Here is a tiny trained network, its code and every weight. The questions are about switching its units off for an input and a target symbol, where a switched-off unit gives its printed mean instead of its output.

import numpy as np


def w(rows, s, z=0):
    codes = np.array(rows[::2]) - 128.0
    scale = np.full(codes.shape[1], s)
    scale[-1] = z or s
    return codes * scale


def f(y):
    return y / 2 * (1 + np.tanh(0.7978845608 * (y + 0.044715 * y**3)))


def softmax(a):
    e = np.exp(a - a.max(-1, keepdims=True))
    return e / e.sum(-1, keepdims=True)


def log_softmax(a):
    a = a - a.max(-1, keepdims=True)
    return a - np.log(np.exp(a).sum(-1, keepdims=True))


def net(x, mask):
    ids = ['ΓΞΠΣΩαβεζηθμτφψ'.index(c) for c in x.split()]
    T = len(ids)
    res = E[ids] + P[:T]
    u = 0
    for l in range(2):
        r = res
        for j in range(3):
            rows = slice(2 * j, 2 * j + 2)
            q, k, v = (r @ M[l][rows].T for M in (Q, K, V))
            z = softmax(np.where(np.tri(T) > 0, q @ k.T / 2**0.5, -1e9)) @ v
            o = O[l][rows]
            res = res + np.where(mask[u + j], z, o[:, -1]) @ o[:, :-1]
        u += 3
        y = f(res @ A[l][:, :-1].T + A[l][:, -1])
        res = res + np.where(mask[u : u + 12], y, B[l][:, -1]) @ B[l][:, :-1]
        u += 12
    return log_softmax(res[-1] @ U[:, :-1].T + U[:, -1])


Q, K, V, O, A, B = {}, {}, {}, {}, {}, {}
E = w([
[117,85,144,254,121,83,120,174,134],'Γ',
[141,117,171,87,137,104,182,139,86],'Ξ',
[60,127,85,95,35,174,145,60,165],'Π',
[151,142,67,143,146,74,111,83,209],'Σ',
[128,96,90,130,176,25,77,187,99],'Ω',
[147,80,182,123,103,142,156,234,124],'α',
[220,102,72,95,122,120,190,103,137],'β',
[172,132,190,73,93,62,152,89,151],'ε',
[232,183,210,160,136,132,160,143,148],'ζ',
[150,118,181,114,172,120,132,154,157],'η',
[186,132,89,28,219,118,145,94,113],'θ',
[107,133,167,197,108,139,100,205,192],'μ',
[69,139,117,43,96,49,143,149,145],'τ',
[140,89,72,87,111,113,87,89,111],'φ',
[50,191,127,193,102,115,107,141,43],'ψ',
],0.017)
P = w([
[133,2,131,87,201,115,231,222,199],'0',
[132,43,110,103,208,115,181,214,176],'1',
[154,69,109,163,171,102,143,193,163],'2',
[172,81,90,197,156,103,114,195,161],'3',
[151,105,73,164,113,100,123,219,145],'4',
[165,105,82,189,110,96,65,238,145],'5',
[136,92,43,191,51,96,85,237,130],'6',
],0.0053)
Q[0] = w([
[220,121,97,120,93,96,127,205,151],'0.h1',
[118,135,79,136,37,140,137,126,215],'0.h1',
[2,195,162,106,141,208,126,7,134],'0.h2',
[69,79,91,159,127,145,48,171,199],'0.h2',
[178,213,101,106,131,174,112,94,88],'0.h3',
[211,81,108,48,62,131,114,136,165],'0.h3',
],0.0079)
K[0] = w([
[124,92,56,158,187,33,63,103,118],'0.h1',
[100,141,117,130,149,128,69,79,222],'0.h1',
[172,56,191,9,151,181,192,100,254],'0.h2',
[102,183,174,85,88,221,138,188,72],'0.h2',
[123,199,155,53,196,170,211,118,85],'0.h3',
[82,171,105,148,66,174,72,120,50],'0.h3',
],0.0073)
V[0] = w([
[244,95,144,100,166,168,255,165,155],'0.h1',
[137,148,102,120,48,174,71,69,45],'0.h1',
[154,112,58,104,163,130,87,209,240],'0.h2',
[97,84,91,220,117,29,104,147,68],'0.h2',
[96,53,117,150,102,69,121,131,157],'0.h3',
[73,201,138,136,149,87,232,139,96],'0.h3',
],0.0063)
O[0] = w([
[176,134,151,70,120,150,137,165,171,226],'0.h1',
[119,176,95,191,134,182,183,54,94,2],'0.h1',
[131,34,128,161,55,169,3,223,186,210],'0.h2',
[78,57,84,159,213,22,100,122,126,213],'0.h2',
[158,202,63,66,155,88,79,87,163,196],'0.h3',
[86,88,65,116,129,65,195,188,169,121],'0.h3',
],0.006,0.007)
A[0] = w([
[181,122,159,118,88,156,126,83,205,11],'0.n1',
[147,123,150,82,160,96,170,62,134,5],'0.n2',
[127,139,131,171,101,198,135,210,80,54],'0.n3',
[86,93,108,119,108,111,144,174,168,253],'0.n4',
[88,148,170,208,96,97,54,162,182,75],'0.n5',
[41,168,73,185,42,135,170,106,71,21],'0.n6',
[26,153,100,108,115,205,129,49,141,188],'0.n7',
[180,108,149,100,182,86,127,162,125,106],'0.n8',
[68,58,117,86,161,172,102,54,140,199],'0.n9',
[151,39,82,92,98,82,38,190,146,192],'0.n10',
[181,104,142,53,167,99,91,254,165,123],'0.n11',
[193,132,156,134,144,99,128,133,161,216],'0.n12',
],0.0076,0.0023)
B[0] = w([
[183,105,28,126,100,103,127,151,143,139],'0.n1',
[82,86,182,195,118,163,70,186,87,129],'0.n2',
[167,132,154,144,21,98,44,150,149,137],'0.n3',
[123,125,72,164,140,108,89,61,159,179],'0.n4',
[43,115,109,106,136,154,164,169,164,162],'0.n5',
[170,50,159,89,153,99,84,110,157,130],'0.n6',
[198,39,204,127,91,112,161,143,182,128],'0.n7',
[140,56,108,129,1,162,189,159,113,177],'0.n8',
[185,139,177,200,88,43,152,115,153,129],'0.n9',
[120,211,148,160,128,181,158,28,124,248],'0.n10',
[114,133,130,159,76,121,159,45,169,253],'0.n11',
[102,82,65,56,48,163,137,110,123,166],'0.n12',
],0.0072,0.023)
Q[1] = w([
[83,123,166,138,192,2,98,183,55],'1.h1',
[168,162,160,135,227,127,87,212,46],'1.h1',
[108,195,152,94,100,137,144,79,148],'1.h2',
[106,62,117,156,142,164,155,79,88],'1.h2',
[128,154,174,105,175,151,57,186,48],'1.h3',
[65,64,127,174,92,27,131,28,202],'1.h3',
],0.0081)
K[1] = w([
[139,45,223,130,190,75,206,163,175],'1.h1',
[225,62,155,118,29,169,233,91,155],'1.h1',
[106,190,69,134,151,156,86,113,165],'1.h2',
[143,153,121,174,118,125,110,123,110],'1.h2',
[190,65,188,101,127,138,255,180,113],'1.h3',
[75,184,129,127,191,101,51,161,78],'1.h3',
],0.0091)
V[1] = w([
[242,104,2,250,124,165,140,98,50],'1.h1',
[137,81,230,153,100,168,153,114,21],'1.h1',
[200,103,227,93,78,172,238,108,58],'1.h2',
[137,220,141,138,146,150,60,114,151],'1.h2',
[109,250,135,58,113,54,80,4,77],'1.h3',
[244,115,173,7,102,100,40,132,131],'1.h3',
],0.0062)
O[1] = w([
[208,72,207,205,119,150,205,62,27,160],'1.h1',
[117,41,241,58,29,157,172,129,47,6],'1.h1',
[70,204,144,27,111,99,155,54,75,97],'1.h2',
[191,140,104,78,91,195,152,147,153,108],'1.h2',
[132,211,52,165,126,176,6,85,2,196],'1.h3',
[215,236,106,121,116,126,117,91,120,8],'1.h3',
],0.008,0.011)
A[1] = w([
[138,127,82,86,127,136,166,70,213,107],'1.n1',
[93,128,117,167,160,107,164,172,194,81],'1.n2',
[149,67,129,219,101,134,103,142,162,98],'1.n3',
[188,160,169,117,60,71,118,157,131,63],'1.n4',
[73,83,194,107,96,129,97,139,107,110],'1.n5',
[94,137,181,182,139,178,78,150,141,234],'1.n6',
[121,174,199,76,145,190,254,118,66,7],'1.n7',
[111,139,167,119,149,97,65,159,33,3],'1.n8',
[110,99,171,144,80,126,74,80,56,85],'1.n9',
[132,115,90,118,157,145,102,98,62,77],'1.n10',
[97,164,119,171,153,36,141,96,133,149],'1.n11',
[144,172,138,142,53,186,28,140,36,72],'1.n12',
],0.0081,0.0025)
B[1] = w([
[119,175,203,146,157,117,112,180,56,242],'1.n1',
[169,116,187,96,114,112,131,141,87,200],'1.n2',
[104,129,144,102,134,100,103,141,72,251],'1.n3',
[142,41,88,150,52,119,138,132,190,145],'1.n4',
[102,132,42,254,104,106,248,155,93,137],'1.n5',
[207,174,101,92,101,129,174,77,116,174],'1.n6',
[101,133,113,168,194,189,137,221,75,149],'1.n7',
[251,175,116,101,93,72,179,117,99,129],'1.n8',
[97,88,101,128,72,182,138,160,118,155],'1.n9',
[115,103,152,117,108,129,146,179,215,146],'1.n10',
[178,100,120,69,88,183,160,125,149,181],'1.n11',
[121,107,163,65,215,114,164,167,167,171],'1.n12',
],0.008,0.021)
U = w([
[98,94,166,147,181,55,169,95,130,219],'Γ',
[70,154,104,120,146,130,163,185,92,90],'Ξ',
[183,122,161,136,123,103,172,85,220,86],'Π',
[206,161,139,207,118,89,120,121,141,149],'Σ',
[95,86,108,109,91,172,81,117,70,3],'Ω',
[82,156,131,198,99,143,198,137,216,11],'α',
[176,149,135,132,148,131,202,112,101,82],'β',
[146,137,124,37,84,88,121,87,82,101],'ε',
[190,121,107,133,88,132,192,190,183,70],'ζ',
[69,185,205,127,190,98,158,46,162,176],'η',
[83,153,172,96,152,159,102,133,28,90],'θ',
[113,137,187,125,131,138,91,223,137,197],'μ',
[22,140,77,91,153,126,109,151,156,238],'τ',
[170,68,152,65,125,254,118,153,157,195],'φ',
[136,134,75,122,111,75,169,180,99,78],'ψ',
],0.0063,0.0044)

Each question gives the input, a string of symbols that net reads in full, and the target symbol t.
The units are the heads (2 rows each of Q, K, V and O) and the neurons (one row each of A and B). Each row of codes is followed by its name. A weight is (code - 128) times the scale printed after its matrix; where a second scale follows, it is the last column's (O, A, B and U).
mask holds one flag per unit, layer by layer, with each layer's heads first. A switched-off unit (its flag False) gives its mean, the last column of its rows in O or B, instead of its output. The means were averaged over made-up inputs and are rounded, as every weight is.
A unit's drop is (log p(t) with every unit on - log p(t) with that unit switched off) / (log p(t) with every unit on - log p(t) with every unit switched off).
The circuit of an input: a set's keep is (log p(t) with only the set's units on - log p(t) with every unit switched off) / (log p(t) with every unit on - log p(t) with every unit switched off). Starting from the 12 units with the biggest drops (on a tie, the unit counted first), units are removed one at a time, each time the one whose removal leaves the highest keep (on an exact tie, the one counted first), for as long as the keep stays at least 0.8.
units of the circuit, in order: the units of the circuit, biggest drop first
unit that matters most: the unit with the biggest drop
k most important neurons: the k neurons with the biggest drops, biggest first
top k neurons in layer l: the k neurons of layer l with the biggest drops, biggest first
heads that matter: for each layer, one digit per head in row order, 1 if its drop is at least 0.15 and else 0, layers parted by /
input β μ μ Ξ, target μ: 2 most important neurons	(0.n5 1.n1)
input α Ξ Σ α μ ε, target μ: unit that matters most	0.n5
input η α ε, target ε: heads that matter	100 / 011
input φ α α μ, target μ: top 3 neurons in layer 1	(1.n2 1.n3 1.n1)
input α Σ α η β ψ, target τ: units of the circuit, in order	(0.n5 1.n1 0.n8)
input η β α ε η Γ η, target Γ: units of the circuit, in order	(1.h3 0.h2 0.n5)
input Π φ φ, target φ: 2 most important neurons	(1.n9 1.n12)
input α β Π, target Π: units of the circuit, in order	(1.h3 0.n7 0.h1 0.n9)
input α β Ω α, target Ω: 2 most important neurons	(0.n10 1.n3)
input Γ β ε β, target Γ: heads that matter	010 / 001
input α β μ α, target μ: top 3 neurons in layer 1	(1.n1 1.n3 1.n2)
input Σ α β η φ ε α, target φ: 3 most important neurons	(1.n12 1.n9 1.n1)
input α β Σ, target Σ: 2 most important neurons	(0.n8 1.n12)
input α ε β α, target α: unit that matters most	1.h1
input ε μ Σ ε, target Σ: heads that matter	100 / 110
input α α θ α Σ θ, target Σ: heads that matter	000 / 110
input Γ ψ ε ψ, target ψ: 3 most important neurons	(0.n10 0.n11 1.n8)
input ψ Σ ζ Γ Γ ψ, target ψ: top 2 neurons in layer 1	(1.n5 1.n8)
input α α μ β, target μ: 2 most important neurons	(1.n1 0.n5)
input ε ε ε Γ Ω, target Ω: unit that matters most	1.h3
input τ ε α ε α α, target τ: heads that matter	000 / 101
input ζ φ τ Π, target τ: top 2 neurons in layer 0	(0.n10 0.n11)
input α Ξ φ Ξ, target φ: heads that matter	000 / 101
input α Σ ψ, target τ: 3 most important neurons	(1.n1 0.n8 0.n5)
input α Γ α η Ω φ, target φ: top 4 neurons in layer 1	(1.n12 1.n9 1.n10 1.n1)
input φ α ε, target φ: 3 most important neurons	(0.n5 1.n9 1.n12)
input Σ α ζ ζ α α ε, target Σ: heads that matter	010 / 110
input Σ η α α ζ Ξ, target Σ: most important neuron	(0.n1)
